Each row of numbers stands for one node and depends on some of the facts below. Use the named rows to name the rest.

Facts:
Ω: points at; Θ: refers to
tinir Ω ludredral; kloska Ω gresasu; diskun Ω leve; kemiplu Ω diskun
gedrofis Ω flurem; klugru Ω zasker; trero Ω skomis; druzen Ω stuvoflor
stuvoflor Ω fuzol; rikek Ω skali; flurem Ω traler; felel Ω sotrogim
zasker Ω grame; troflen Ω rustos; zuver Ω brobes; lenodon Ω flifon
bozu Ω brubrik; suklis Ω brovikli; rumal Ω tretuk; tretuk Ω lenodon
leve Ω pumodel; modres Ω pove; fetrir Ω skebrol; brubrik Ω reskisken
gregrilim Ω fleram; brobes Ω kloska; napadrok Ω fligruk; zadrel Ω flegrus
debrorus Ω mibrer; rustos Ω gedrofis; gresasu Ω bovor; mibrer Ω lutum
pove Ω niklir; skomis Ω bire; maron Ω ploges; pledru Ω skisa
groki Ω klosketa; flistu Ω mesis; traler Ω dragami; namok Ω fuflimer
fofipus Ω tiru; floklan Ω feval; dukle Ω ruvek; tiru Ω drida
lesker Ω floklan; plebrus Ω tretu; geler Ω zazur; badotror Ω zadrel
trafol Ω skobril; mesis Ω namok; niklir Ω gavestar; fuflimer Ω debrorus
tister Ω zaflel; toza Ω tonim; skebrol Ω trero; zaflel Ω geler
leflogre Ω vedras; flifon Ω tinir; vuflado Ω stona; kavil Ω vodril
mefur Ω gramur; gite Ω dredron; grostonuk Ω kazesar; tuze Ω rikek
tidrek Ω kemiplu; pumodel Ω badotror; pagak Ω tidrek; vogri Ω zunote
borur Ω trafol; vudule Ω piren; stona Ω pluga; klosketa Ω drogak
sotrogim Ω fofipus; bovor Ω mefur; grustur Ω lesker; fuzol Ω skuzu
skisa Ω toza; datril Ω grostonuk; tretu Ω modres; feval Ω skozur
lurim Ω borur; zunote Ω rumal; skobril Ω gregrilim; pluga Ω vogri
bire Ω flistu; skozur Ω napadrok; piren Ω groki; drogak Ω suvul
skali Ω dukle; vodril Ω lafir; tavel Θ tiru; sofle Θ troflen
kloska Θ tidrek; rodruklen Θ borur; vimom Θ gite; diskun Θ sofle
kemiplu Θ pero; zazur Θ gutin; tonim Θ tabol; liklek Θ debrorus
stidriskom Θ badotror; gedrofis Θ zasker; klugru Θ skulanem; trero Θ gresasu
tabol Θ mesis; lafir Θ fleram; moso Θ ludredral; zasker Θ zazur
troflen Θ tister; bozu Θ diskun; suklis Θ felel; trinas Θ kopa
fligruk Θ stugafek; modres Θ zunote; gregrilim Θ dodus; zudem Θ mibrer
napadrok Θ plakik; dodus Θ vudule; debrorus Θ lagrol; rozu Θ pagak
rustos Θ pluga; gresasu Θ trinas; mibrer Θ vofisak; pove Θ stuvoflor
skomis Θ vogri; maron Θ flurem; kopa Θ negul; dostik Θ vuflado
pledru Θ kloska; fleram Θ modres; grame Θ moso; groki Θ zudem
skulanem Θ skuzu; trizamer Θ liklek; namok Θ rodruklen; dukle Θ gradi
tiru Θ trero; stugafek Θ trafol; lesker Θ vimom; gavestar Θ skobril
badotror Θ fladral; klalok Θ drida; trafol Θ brabre; ruvek Θ tretuk
pero Θ skomis; fuflimer Θ stona; tister Θ suklis; skebrol Θ stidriskom
leflogre Θ vodril; vuflado Θ skotre; kavil Θ tretu; vofisak Θ gregrilim
gite Θ floguplol; grostonuk Θ flifon; tuze Θ fetrir; tidrek Θ ruvek
flegrus Θ floklan; pagak Θ klalok; lagrol Θ datril; gradi Θ napadrok
brabre Θ pagrus; drobram Θ geler; dragami Θ suvul; borur Θ gramur
stona Θ dukle; drida Θ tavel; nulagrir Θ pove; lutum Θ flegrus
floguplol Θ namok; grustur Θ tonim; pagrus Θ kezim; ludredral Θ leve
skisa Θ fuflimer; plakik Θ lutum; feval Θ trulol; lurim Θ lenodon
zunote Θ nulagrir; pluga Θ rozu; bire Θ druzen; skotre Θ briklur
dredron Θ lurim; fliska Θ grostonuk; vodril Θ skozur

Some nodes and their rows:
lesker: [-25  18   8  18 -34 -12  31   5 -23   8 -20  18  20  14  -8 -10  -1  13
   3 -12  33  -5  33  37  -3   0  44   2]
fligruk: [  9  -7  -4  22 -24  -3   0  12   0  20 -41  14  -4 -10  17  -8 -14  16
   7 -10   2   6 -24 -10   2  -3  -8  11]
kopa: [ 17 -41  -6  13  -4   1 -37  -4 -23  25  -4   9  28 -17 -38   3 -36  25
 -20 -10   2   3 -16 -50  -9 -51 -20 -10]
fuzol: [-12   7   5  -6   3   1   3  -6   1  -6  12  -1   2   7  -8   5   4  -7
   0   0   1  -2  17  14  -3   7   9  -6]
fuflimer: [  0  12  22  26  29 -13  16 -20 -38   1  19 -37 -25  47  59  18  20 -55
 -36   0 -24  18  11   1 -17 -16   2 -14]
zunote: [-20  11  10  -5  23   3  24 -22   8 -31  30  18  46   8  -6 -12   5  -8
  23 -19  -1  25  12 -10  20   4  -5  34]
drida: [ 24 -56 -16   4 -24 -13 -12 -10  -5  16  13  13 -23 -42   3 -33   2  31
  -8  17  -1   3 -13 -42  13 -21 -15 -16]
gramur: [ 30  -2 -13  15   1   8 -17  13  26  -6 -16  10   0 -19  26  17 -25  24
  16  13 -19 -13 -28   6   1  -1 -39  17]
reskisken: [ 20  -6  -9   7  -8   2  -5  12   4  12 -24   3  -3 -12  11  -7  -7  13
  -2   1  -3   2 -31 -17   4  -5 -13  11]
grostonuk: [-12   7   5  -4   4   1   4  -5  -1  -7  11  -1   2   6  -7   5   3  -7
   2  -1   1  -2  17  14  -3   7   9  -4]
lurim: [-11  10   7 -11   4   1   3  -5   5  -5  12   1  -1   6 -12   6   4  -5
  -3  -1  -1  -1  17  15  -2  10  11  -5]
sotrogim: [-14  10   5  -9   1   2   2  -7   4  -5  14   0   3   7 -11   6   5  -8
  -1   1   1  -3  19  17  -5  10  12  -8]
toza: [-12   7   5  -6   3   1   3  -5   0  -6  12  -1   2   6  -8   5   3  -7
   1   0   2  -2  18  14  -3   6   9  -5]
gradi: [ 15  13  -2  -6  -9  -4  -4   0   0  17 -31 -10 -17  34  53  -7  17 -21
 -20   0  -3   5 -40 -38   4 -27 -33  -1]
vofisak: [ 22  -3  -9   9  -6   3  -3  15   6  10 -26   3   1 -15   7  -5  -8  15
   2   0  -4   3 -31  -9   4   2 -11  16]
zadrel: [-14  -2   7 -14  16   4   6   3 -28 -12  -3 -23  -4   8 -16  -4   6   0
  18  -9  -1 -20  18   5   8  10  -2 -22]
skomis: [  1 -11   6  31  33  -6  10   1 -12 -13  19 -18 -18   2   2  21  -5 -25
  -7   6  -3  22  18  19 -16   3  31  -8]
vuflado: [-13   8   5  -5   7   1   7  -7   1 -11  14   2   8   7  -7   3   4  -7
   5  -3   1   2  17  11   1   7   7   1]

Name these rows:
No name comes twice in this set of rows, the named rows included.
[ -5  -1   9 -28  33  11  11  11 -49 -25 -10 -49  -2  10 -22 -12   6  11
  32  -7  -2 -44  20   5  18  11 -11 -40] | leve
[-19  -6   8  16  12  -4   5  -3  -9  -3   9  -4 -15   4  -8  12   2 -21
   0  -6  -2  16  20  16  -9  13  21  -5] | skebrol
[-32 -11  13 -14   3 -21  14 -29  14 -11  80  -3   5 -44   5 -21  12   7
  16 -18  12  -2  31 -50   3 -27   8  10] | pluga
[-15  32  16 -21  -2  -3   4 -21  -9   5   8 -15 -10  52  39   4  28 -39
 -25  -3  -9  -4   7  -5  -5 -10 -12 -15] | dukle
[ 22   0 -13   9 -11   0   8  26 -10  13 -28   0  11 -17 -12 -17   7  15
  -9   2   9   2 -36  -4   8   4   8  31] | vimom
[-26  19  16  28 -49 -16  27 -13 -12  10 -29  30  17  27  35  -3 -29  24
  16 -17  33 -10  50  35 -11 -23  29 -28] | feval
[ -2  -8   5  26  28  -5  10   0 -13 -14  16 -15 -12   3   2  18  -4 -20
  -3   4  -2  17  20  20 -12   2  25  -5] | debrorus
[-18  -7  11 -23  26   9   9   9 -51 -17 -13 -42 -10   9 -24 -12   9   5
  32 -15  -3 -36  21   2  17  15 -10 -37] | pumodel
[  1 -60   1  25  20 -10 -15 -24 -35  -3  41   3  -6  -4 -36   5 -13  -6
 -22  13  -1  23  36  -7 -11 -25  17 -39] | trero
[  2  10   2  -4  14   1   6  -4   1 -15  19  -9   7   7  -2   7   0  -5
  -3   9   3  -4  17  17  -5   0  12  -7] | fetrir
[ 28 -34  -8   8   2   2 -36  -4 -19  20   2   3  37 -17 -34   4 -40  31
 -23  -2   3  -4 -16 -49 -11 -58 -20 -12] | negul
[-26  29  24 -11  -8  -5   7 -27 -25  15   7 -14 -12  51  42   3  32 -44
 -27 -15 -23  -2  12  -4  -5   0 -17 -10] | skisa
[-18  -4  11 -21  26  12  10  11 -48 -18 -17 -40  -9   7 -27  -9   6   7
  35 -16  -5 -36  20   8  17  22  -7 -33] | diskun
[-11  25  12 -32   2   5  -1  -6  24   1  10   5 -10   3 -27  11   4   1
 -18  -4  -8   2  18  23  -2  24  21  -8] | trafol
[-17   4   0   0   2  -3  -3  -2  -4 -10  18   4   0   8  -7  13  11 -10
   2   5   2 -11  18  19  -1   1  -2   5] | zuver

The same nodes again, as new rows of numbers:
Some nodes and their rows:
fliska: [ 1 -1  0 -5 -1 -1 -1 -2  2  1  2  2 -3  1  0  0  0  0  2  2  0  0  1  0
 -3 -3  2  1  0  6  1 -3 -3 -1  0  0  0  1 -1  0 -1 -5 -3 -1 -5  1  0  0
  1  0  1]
drobram: [ 1  0 -1 -3 -1 -1 -1 -2  2  1  2  2 -3  1  0  0  0  0  3  2  0  0  1 -2
 -3 -3  2  2  0  8  1 -2 -3 -1  1  0 -1  1 -2  0 -3 -5 -2 -1 -5  1  0  1
  1  0  1]
skomis: [ -3  -5   4   9   6  -1   4  -3   1  -4  -2   1  -2  -5  -3 -15  -4  -2
  11  -2  -1   6  -8   6  12  10   6  -3   8   1   1  -3   0  -4   2   6
   3   0  -3  -6   9  -1   2  -2  -2   6  -2 -18  -4  -6   7]
floguplol: [ 3 -3  1 -4 -1 -1 -2 -3 -1  3 -1  2  0  1 -2 -1  0  2  6 -1  2  3  1  1
 -2 -4  1 -2 -1 -8  1 -3 -1  1  0  1  1  0 -2  0 -1  3  0 -3  1  2  0  1
  1  1  8]
kazesar: [ 12  -8   3  -4 -17  19  24 -47   6  -5   6 -14  -2  20  20  22 -12  -9
  13 -16   0  17  13  27  -4   8 -11   4  -6 -36  -5 -15   8   1  -4  -6
   8  -1   0   6 -21   2 -24   4 -18  11  -6  21   1   2 -23]
vofisak: [ 1 -1  0 -2  0  0 -1 -2  0  2 -1  2  1  0 -1  0  1  2  4  0  1  1  0  1
 -2 -2  0 -1 -2 -4 -1 -2  0  0  0  1  2  0 -1  0  1  2  0 -2  1  1  0  0
  0  0  3]
datril: [  7  -3  14  11   4   8  21 -14  11  -4  -3  -2   9   9  16  13 -11 -19
   1 -11 -19  28  14  15 -17   7  -2   3  23 -66   4  -7   4 -10  -9  -5
  -5 -11  16  10 -17   6 -16  -7  -3  13   1  15   0  15  -7]
grustur: [  2   0   3  -2  13  -8  -9  25   6   7  -1   9  -3  -8  -5   0   1  -2
 -12   7  -9   2   7 -12 -19 -10   6   3  11  -2   8   4  -7  -7  -3  -5
 -10  -3   9   4  -5 -11   1  -6   6   0   6   5   4  11   7]
moso: [ 0 -1  0 -1  0  0 -1  1  0  1  0  0  0  0  0  0  0  1  0  0  1  1  0  0
 -1  0  0  0 -2 -2 -1  0  0  0  0  0  1  0  0  0  1  0 -1  0  0  0  0  1
  0  0  1]
fofipus: [ 12  -2  -9  -2   5   6 -14 -25   6 -16  -1   5  19  -3   9   1  -2  -3
  -1   5 -12   0   8  15  32   0  -8   9  -9   1 -12   1 -13   1   3   1
 -10   1  -5   9  18  16  -2  -4   8   0  -2  10  -2  10   8]
mefur: [  1  -1  -4  -5  -4  -1  -4   9  -3   6   1   1  -6   1  -2  10   1   6
  -1  -4   2  -1   5  -8 -17  -4  -4   3   1  -7  -3   0   1   3  -2  -6
   1   0   2   2  -5  -3   2   4   4  -6   3   8   6   1  -8]
grame: [ -4   1  -2   1 -32  -5  -3 -18 -13 -10   3   1  -3  11   3   4   9   3
  40  -6   8  -4 -18  -2  11   9  -4   5  -4  18 -11 -11  -7   5   8  13
  10   5 -13  -2   0   4  12   3 -27  -8  -7  -3   2  -5  -2]
vimom: [  8  -4   9  -7  -4  -1  -5  -9  -6   3  -1   1  -2   0  -4  -1  -4  -4
   8  -4   5   5   3   4   3  -2   0  -1  -3 -14   7  -3  -3   6   1  -3
   2   0  -1  -1  -5   2   1  -2   4   1  -1  -1   3   0  16]
skisa: [-15  49  21 -23 -16   8  16   0   3   9   4 -22  30  25  22 -11   8 -27
 -33  36   6 -12  -4 -24   4 -25  10  -7 -26  41  14   9  12  -6   4  -1
  -9  -7  -8   5 -25  10 -25 -19 -17   8  -3  12 -16 -27   1]
klalok: [  0   3  -3  15   5  -2   9   6   1  -3   3  -5  -6   8   1   5   3  -6
 -18  -8   6 -11  -2  14   8   3   2   3  13 -16   5   1  -1   7   1  -5
 -13   0  -4  -3  17  -2  -3   3  -6  -3   0  -2   1   2  -5]
niklir: [  2  -2  -7  -4  10   6  -3 -21   4 -11   1   2   7  -1   4 -11  -7  -3
   3   0 -10   7   4   5  21   3  -3   3   6  -6 -12  -3  -7   1   1   3
  -3   1 -10   0  22   8   2  -2   7   4   0 -13  -2  -7   4]
groki: [  4   7  -9 -19  -7  -2 -12  -8   0  -1   3   6   9   7   8  13   6   0
  -1   7  -6  -3  10 -11 -10 -18  -7   9  -4  -2 -11  -4 -11   3   1  -1
  -8   0  -3   9  -3   6   0  -4  -2  -7   2  18   6   7   1]
suvul: [  4   5 -14 -15 -17   7  -8 -21  -7  -3   2  -4  11   9  10  19   6   6
   2  -2   5  -8   8   1   6  -7 -17   5 -20  -5 -17  -2   0  13   1  -1
   1   2  -7   7   1  19   1   5   3 -11  -2  21   3  -1 -11]

Name these rows:
No name comes twice in this set of rows, the named rows included.
[  9   0  -1   7  15   0 -15  -6   7 -14  -7  11  27  -8   5  -3  -2  -6
  -6   4 -22   6   8   9  27   0  -4   7   4 -25  -8   5 -13  -4  -1   3
 -15  -6   4  10  22  22   3  -9  19   1   2   8  -3  17  20] | felel
[ -4   8  -3  19  25 -12  -8  28   1  -3  -2  10  -5  -3  -8 -14   3 -11
 -25   7  -6 -12  -5  -8  11  -1   8   2  34 -10   3   8 -12   2  -1   0
 -24   0   0  -7  30   5   8  -3  12  -4   7 -19  -1   2  11] | pagak
[  0   4  32  33 -37 -19   0   6 -17 -10 -11  10  12   5   2   8  13 -14
  44  -7   1   5 -28   5   2  16   9   3   4 -19  21  -6 -10  -7   7  18
   2  -7  11   6 -30   8  10 -12 -36  -1 -10  15   0  29  27] | gite
[ -6 -10 -13 -15  13   8   5 -11   0   4   6  -6 -19  -2  -8 -20 -10   9
   5  -6   5   5   2  -4   4   3   1  -6   9  10 -14  -5   7   6   0  -3
  11   7 -17 -14  24  -6   4   9  12   3   3 -37   0 -32  -8] | brovikli
[  0   1  15  23 -54  -8   6 -20 -16 -14  -1  -1   2  16   9  19  16  -2
  53  -8  19  -8 -31  15  13  19  -1   4 -21  24   7 -13  -3   0  11  19
  14   2  -1   3 -29   2   2   0 -52  -3 -15  21  -2  16  -1] | dredron
[  2   4  -4  18   5  -1   1   3   0  -1   2   2 -16  12   2   6  -1 -12
 -12   3   8 -12  -6   5   7   5  -1   1  20  -7   0   0  -3   7  -2  -2
 -11   4   2  -7   6   7  -6   3  -3  -2   3   0  -2   3  -7] | rozu
[ -9  -6  -1  -2  32  -3   3  18   5   6  -2   5 -11 -13 -13 -29 -11  -1
  -4   0 -14  16   4 -17  -9   0  12  -6  35 -19  -4   0   0  -5  -4   0
  -2  -2  -4 -11  26  -5  10  -3  23   7   9 -44   1 -19  11] | suklis
[  0  11   0  -2   4  -5 -12  13  -2   0  -6  10  22  -1   6   8   6  -5
  -9   4 -17   3   9 -13 -11 -12  -5   5  10 -35  -7   5  -8   0  -3   0
 -14  -8   8  11   3  19   8  -8  16  -8   5  13   4  13  10] | vudule
[ 10   6 -12   9  16   3   2 -26   3 -25   4  -6  22   2   5   4   1   0
 -18  -6 -15  -7  10  28  46   1  -4   8  -8 -10  -6   8  -9   4   5  -5
 -19   0 -13   9  26   4   5   4   4  -2  -5   8   3  13   1] | tiru
[ -3  -5 -20  -9 -11   5   3   0   1   8   1  -6  -4   4   2  20   7  22
  13  -5  10  -7   3  -1 -19  -6  -9  -4 -12  -2 -20  -6  10   4  -2   4
  11   3  -4   0   1   7  -1   9   3  -7   0  14   2  -2 -21] | gramur
[ 11  -7   6 -12  -2  -3 -12  -2  -4   9   1   4  -7  -1  -8   6  -4  -2
  -1  -1   7   2   9   0  -9  -9   1   2  -6  -9  10  -1  -6   5   1 -10
  -1   1   0   1  -9  -7   0  -2   3   0   1   6   7   3  15] | lesker
[ -8   4  17  14  -5 -14   5  19  -3   0  -3   7  -3   0  -3  -7   4  -8
  16   0  -6   7 -13 -12 -16   6  11   1  22  -5  11  -3  -5 -10   1   8
  -1  -4   7  -2 -12  -9   7  -7 -17   3   0  -9   1   7   9] | tuze

The same nodes again, as new rows of numbers:
Some rows with their names:
trulol: [-13  10  -1   6   1   6   9   6  -2   0  16   1  -5   0  -9 -10   2 -14
  14  -8  -1   3  -4 -17 -16   5   6  -6  -1  16]
liklek: [-10  10   0   7   2   7   9   3  -2   1  16  -1  -5  -4  -8 -10   5 -12
  14 -10  -1   5  -5 -14 -16   6   5  -4   0  15]
drobram: [ -7  10   1   7   3   7  10   1  -1   1  16  -2  -5  -5  -6 -10   7 -11
  13 -11  -2   6  -7 -12 -16   5   4  -4   1  13]
lagrol: [-10  10   0   7   1   7   9   3  -2   1  16   0  -5  -3  -8 -10   4 -13
  13  -9  -1   5  -5 -15 -16   6   5  -4   0  15]
tuze: [ -3   8   4  11   2   5  10   3  -1   5  14  -5  -4  -5  -7  -9   4 -14
   8 -16   0   6  -3 -10 -19   5   2   2   2   9]
pledru: [ -3   9   4  11   2   6  11   2  -1   4  14  -5  -4  -6  -7 -10   4 -14
   9 -16   0   6  -4 -10 -19   5   2   2   2  10]
zasker: [-10  10   0   7   2   6  10   3  -2   1  16   0  -5  -3  -8 -10   5 -12
  14 -10  -1   5  -5 -14 -16   5   5  -4   0  15]
dodus: [-11  10   0   7   1   7   9   4  -2   1  16   0  -5  -4  -8 -10   3 -12
  14  -9   0   5  -5 -14 -17   6   5  -4   1  16]
rustos: [ -8  18   2   6  12   4  12  -1  -7  -2   7  -3  -7   5   0  -6  10 -14
  19 -17  -5   2   1  -8  -7   8   4  -5  -2  12]
vimom: [-12  10   5   8   0  10  10   6  -4  -1  17   7  -4  -5  -8 -12   4  -9
  13 -12   2   4  -6 -12 -17   6   1  -5   4  19]
maron: [ -4   9   4  11   2   6  10   2  -2   4  15  -4  -4  -5  -6 -10   5 -14
   9 -15  -1   6  -4 -11 -18   5   2   1   2  10]
drogak: [-11   9   0   6   3   5  10   3  -1   1  16   1  -5  -3  -8 -10   5 -10
  15 -10  -1   4  -4 -13 -15   4   6  -5  -1  16]
feval: [ -7   8   1   8   4   4  11   1   1   2  16  -1  -5  -6  -8  -9   7  -8
  14 -14   0   5  -4 -10 -16   4   5  -3   1  13]
kloska: [-10   8   1   9   2   4  10   4   0   2  15  -1  -5  -5 -10 -10   4 -10
  13 -12   1   4  -2 -12 -17   5   5  -3   1  14]
trero: [  1  21  -6   2 -11  31  25  -6 -17  16   7   8  -1  20  -1 -17   6  -6
  26   5 -15   4 -22 -16 -10   5   4  -8  -5   1]
grame: [-11  12  -2   4   4   7  10  -1  -1  -1  17   1  -6  -7  -6 -10  10  -7
  18  -8  -3   6  -9 -12 -14   5   6  -8   0  17]
skozur: [-15   7  -1   5   2   4  10   6  -1   1  17   2  -5  -1 -11 -10   2 -10
  16  -9   0   3  -2 -14 -16   4   7  -6  -1  17]
moso: [-10  10   0   6   2   7   9   3  -2   1  16  -1  -5  -3  -8 -10   5 -13
  14 -10  -1   5  -6 -14 -16   5   5  -4   0  15]

Name these rows:
No name comes twice in this set of rows, the named rows included.
[-12  11   1   7   0   9  10   4  -2   1  16   2  -5  -6  -8 -10   3 -12
  13 -10   1   5  -6 -12 -17   7   4  -3   2  18] | floguplol
[-11  12  -5   6   0   7  10   1   1   4  13  -4  -6  -7  -8  -8   1 -15
  13  -7   1   7  -5 -12 -18   9   8  -1   0  16] | rodruklen
[ -9   7  -4  20   5 -16  10  18  20  -8  19  -9   0 -13 -13 -21  23   8
  26 -13  -5   5   8 -23 -12   3  -7 -11   2   1] | flegrus
[-13  10  -3   3   5   6  12  -2   1   0  18   4  -7  -9  -8  -9  10  -3
  21  -8  -1   6  -8  -9 -14   5   8  -9  -1  19] | fligruk
[ -7  -4   6   3  10   4  19  -5  -5   7  22  13  -7   1 -17   6  -9  -6
  15 -21   3   4  -3   3 -21  -7  18  -3  -7  27] | tidrek
[-12   8   0   7   1   4   9   7  -1   1  16   0  -5  -1 -10 -10   2 -12
  13  -9   0   3  -2 -16 -16   5   5  -4   0  16] | tretu

